Here is a tiny trained network, its code and every weight. The questions are about switching its units off for an input and a class, where a switched-off unit gives its printed mean instead of its output.

import numpy as np


def w(rows, s, z=0):
    codes = np.array(rows[::2]) - 128.0
    scale = np.full(codes.shape[1], s)
    scale[-1] = z or s
    return codes * scale


def f(y):
    return y / 2 * (1 + np.tanh(0.7978845608 * (y + 0.044715 * y**3)))


def log_softmax(a):
    a = a - a.max(-1, keepdims=True)
    return a - np.log(np.exp(a).sum(-1, keepdims=True))


def net(x, mask):
    res = np.array(x, float).reshape(1, 2) / 4 @ E
    y = f(res @ A[0][:, :-1].T + A[0][:, -1])
    res = res + np.where(mask, y, B[0][:, -1]) @ B[0][:, :-1]
    return log_softmax(res[-1] @ U[:, :-1].T + U[:, -1])


A, B = {}, {}
E = w([
[219,128,94,157,12,173,74,30],'x0',
[125,219,214,204,79,56,191,143],'x1',
],0.011)
A[0] = w([
[166,102,95,113,89,189,67,67,207],'N0',
[121,84,70,52,148,159,84,116,140],'N1',
[163,56,38,96,109,201,2,53,212],'N2',
[93,71,97,77,238,165,112,180,224],'N3',
[46,157,191,128,184,35,240,216,180],'N4',
[144,221,193,202,74,96,179,106,219],'N5',
[194,115,69,139,63,188,79,66,255],'N6',
],0.0098,0.0056)
B[0] = w([
[135,164,99,135,131,123,73,105,212],'N0',
[107,93,153,161,147,112,124,138,192],'N1',
[126,111,133,140,140,98,62,90,254],'N2',
[100,105,81,128,241,137,128,156,221],'N3',
[157,133,126,4,127,161,219,67,250],'N4',
[114,144,171,114,81,89,137,163,216],'N5',
[157,156,100,129,120,121,73,121,236],'N6',
],0.017,0.02)
U = w([
[121,163,89,136,139,121,117,149,188],'0',
[80,79,94,131,161,149,129,184,232],'1',
[106,132,129,166,116,165,143,126,5],'2',
[130,138,192,94,58,120,190,115,186],'3',
[143,171,154,164,57,84,107,253,219],'4',
[159,139,65,88,161,254,193,109,17],'5',
[77,94,104,206,165,93,72,128,36],'6',
[200,167,95,143,79,124,78,68,161],'7',
],0.0099,0.0025)

Each question gives the input, the list of numbers given to net, and the class t.
The units are the neurons (one row each of A and B). Each row of codes is followed by its name. A weight is (code - 128) times the scale printed after its matrix; where a second scale follows, it is the last column's (A, B and U).
mask holds one flag per neuron, in row order. A switched-off neuron (its flag False) gives its mean, the last column of its row in B, instead of its output. The means were averaged over made-up inputs and are rounded, as every weight is.
A unit's drop is (log p(t) with every unit on - log p(t) with that unit switched off) / (log p(t) with every unit on - log p(t) with every unit switched off).
The circuit of an input: a set's keep is (log p(t) with only the set's units on - log p(t) with every unit switched off) / (log p(t) with every unit on - log p(t) with every unit switched off). Starting from all 7 units, units are removed one at a time, each time the one whose removal leaves the highest keep (on an exact tie, the one counted first), for as long as the keep stays at least 0.8.
units of the circuit, in order: the units of the circuit, biggest drop first
most important unit: the unit with the biggest drop
k most important neurons: the k neurons with the biggest drops, biggest first
drop when u is switched off: that unit's drop, to one decimal
input [-3,-3], class 1: 2 most important neurons -> N4, N3
input [-2,-1], class 5: most important unit -> N2
input [4,-8], class 6: 2 most important neurons -> N4, N1
input [-1,-1], class 1: 2 most important neurons -> N4, N2
input [-7,7], class 3: 2 most important neurons -> N5, N3
input [0,2], class 3: units of the circuit, in order -> N3, N6
input [-8,6], class 5: 3 most important neurons -> N4, N2, N1
input [2,2], class 4: 2 most important neurons -> N4, N2
input [-2,1], class 5: 3 most important neurons -> N5, N2, N1
input [1,3], class 3: 3 most important neurons -> N6, N3, N0
input [4,-7], class 6: 2 most important neurons -> N4, N1
input [-7,-3], class 5: drop when N4 is switched off -> 0.2
input [-7,-4], class 5: drop when N2 is switched off -> 0.0
input [0,-4], class 6: drop when N4 is switched off -> 0.2
